Small tables with named rows and columns. After each table, cells are looked up by row and column.

gatekil
|  | gako | vekef | kes | viso | muro | givom | loda | dil |
|---|---|---|---|---|---|---|---|---|
| semifev | 39.59 | 39.09 | 41.30 | 36.31 | 46.52 | 43.04 | 39.06 | 45.10 |
| funesur | 47.77 | 51.13 | 41.74 | 44.10 | 75.97 | 42.68 | 57.35 | 41.54 |
| nege | 37.40 | 45.58 | 47.27 | 35.43 | 37.97 | 41.32 | 33.22 | 48.79 |
| moki | 39.44 | 40.95 | 43.63 | 37.26 | 46.56 | 46.58 | 39.89 | 47.30 |
| naromob | 42.44 | 53.77 | 36.58 | 36.23 | 61.02 | 31.19 | 38.72 | 34.21 |
| sarab | 44.70 | 39.66 | 59.07 | 38.96 | 38.55 | 56.10 | 42.02 | 59.38 |
| pupima | 39.97 | 53.88 | 41.18 | 38.19 | 47.88 | 38.22 | 31.11 | 38.03 |
| rinuru | 45.31 | 51.58 | 54.39 | 36.09 | 41.38 | 40.89 | 38.06 | 49.53 |
| zot | 39.37 | 38.95 | 44.57 | 44.26 | 23.09 | 43.80 | 35.48 | 45.49 |
| pobefur | 41.25 | 42.80 | 28.93 | 47.28 | 52.20 | 43.86 | 44.40 | 30.65 |

givom of pobefur: 43.86
muro of zot: 23.09
givom of funesur: 42.68
kes of sarab: 59.07
kes of pobefur: 28.93
gako of pupima: 39.97
viso of semifev: 36.31
vekef of funesur: 51.13
dil of naromob: 34.21
gako of sarab: 44.70
viso of pupima: 38.19
vekef of pupima: 53.88
kes of pupima: 41.18
viso of zot: 44.26
givom of pupima: 38.22
dil of nege: 48.79
givom of moki: 46.58
kes of zot: 44.57
dil of semifev: 45.10
Which row has the largest gako? funesur

peged.csv
,bidu,vazip,kis
navilir,7587,5860,6558
soze,8978,6534,2724
sezor,6463,4457,3644
rago,6287,7349,3011
kab,5150,3925,4328
dos,4496,7232,3281
nezutet,3359,3218,5156
gage,3041,6024,3419
temo,1989,3232,5746
limulab,2328,4942,2447
puvelag,27,3220,6271
pogi,1403,5680,3343

limulab, kis -> 2447
rago, bidu -> 6287
puvelag, kis -> 6271
navilir, vazip -> 5860
pogi, kis -> 3343
soze, kis -> 2724
puvelag, vazip -> 3220
navilir, bidu -> 7587
nezutet, bidu -> 3359
temo, kis -> 5746
pogi, bidu -> 1403
sezor, bidu -> 6463
Row with the largest vazip: rago

Table vosuki
	timo	zod	zumanid	kun	bugekot
bezilu	43	53	51	59	50
nif	63	45	49	62	47
pumip	39	65	53	38	47
nebi	46	45	46	48	57
fadupu	46	46	40	36	53
vipov	40	75	59	61	46
zeget	59	47	34	40	50
mibo	40	48	56	32	56
pip	67	34	54	42	47
kibo	49	26	49	6	62
sutuk	68	63	62	67	29

zeget, zumanid => 34
bezilu, zumanid => 51
bezilu, kun => 59
pumip, kun => 38
pip, timo => 67
sutuk, zumanid => 62
pumip, zumanid => 53
sutuk, timo => 68
nebi, timo => 46
pip, zod => 34
nebi, zumanid => 46
pip, zumanid => 54
pumip, bugekot => 47
pip, kun => 42
mibo, timo => 40
nif, kun => 62
kibo, zumanid => 49
vipov, zod => 75
nif, zumanid => 49

kifato:
         zan  fimavo   buk   lom   gop  kibipos  vabera   zin
tunema  3.40    3.45  1.85  8.81  3.29     5.71    5.67  3.31
boleb   3.40    6.35  0.77  4.28  6.99     1.68    2.74  0.96
murud   7.44    7.44  1.49  1.64  3.29     1.20    6.09  6.77

What is the vabera of murud in kifato?
6.09
What is the gop of tunema in kifato?
3.29
What is the buk of murud in kifato?
1.49
What is the zin of tunema in kifato?
3.31
What is the lom of tunema in kifato?
8.81
What is the lom of boleb in kifato?
4.28
What is the fimavo of murud in kifato?
7.44
What is the vabera of boleb in kifato?
2.74
What is the buk of boleb in kifato?
0.77
What is the zan of boleb in kifato?
3.40
What is the zin of boleb in kifato?
0.96
What is the kibipos of murud in kifato?
1.20
What is the zan of murud in kifato?
7.44
What is the vabera of tunema in kifato?
5.67
What is the gop of murud in kifato?
3.29

famil =
	bipid	rit	suvopet	bopa	kadiru	mab	gilup
sinoz	157	114	171	102	114	144	131
sur	117	138	120	116	127	124	122
geduma	124	120	125	118	125	126	114
dosab	166	92	102	63	209	134	60
nubu	120	127	133	103	109	143	88
toz	115	118	113	128	110	104	133
vevag	104	96	95	128	95	84	155
baz	112	178	127	124	109	113	115
kos	147	96	127	114	140	94	131
det	119	120	117	142	123	121	133

det, suvopet: 117
sur, bopa: 116
geduma, bopa: 118
sur, gilup: 122
baz, bopa: 124
det, gilup: 133
sur, suvopet: 120

lut:
|  | fotum | penub | zotege |
|---|---|---|---|
| vub | 127 | 121 | 218 |
| kov | 61 | 123 | 90 |
| badatov | 138 | 151 | 209 |
| gunusaz | 82 | 105 | 165 |
| vobi | 147 | 156 | 200 |
| gusos | 125 | 153 | 215 |
| doful | 163 | 130 | 194 |
| tameb | 60 | 76 | 127 |
| gen | 107 | 154 | 225 |
| ladebo | 94 | 119 | 156 |
| vutubo | 115 | 121 | 227 |
| zap | 136 | 171 | 186 |
| zulad | 126 | 154 | 134 |
| riz | 94 | 167 | 184 |

fotum of kov = 61
zotege of gen = 225
zotege of doful = 194
fotum of ladebo = 94
zotege of ladebo = 156
penub of zulad = 154
fotum of doful = 163
fotum of tameb = 60
fotum of gen = 107
zotege of riz = 184
zotege of gunusaz = 165
zotege of tameb = 127
fotum of vutubo = 115
penub of kov = 123
fotum of badatov = 138
fotum of gusos = 125
penub of gusos = 153
zotege of zap = 186
zotege of kov = 90
Row with the largest zotege: vutubo

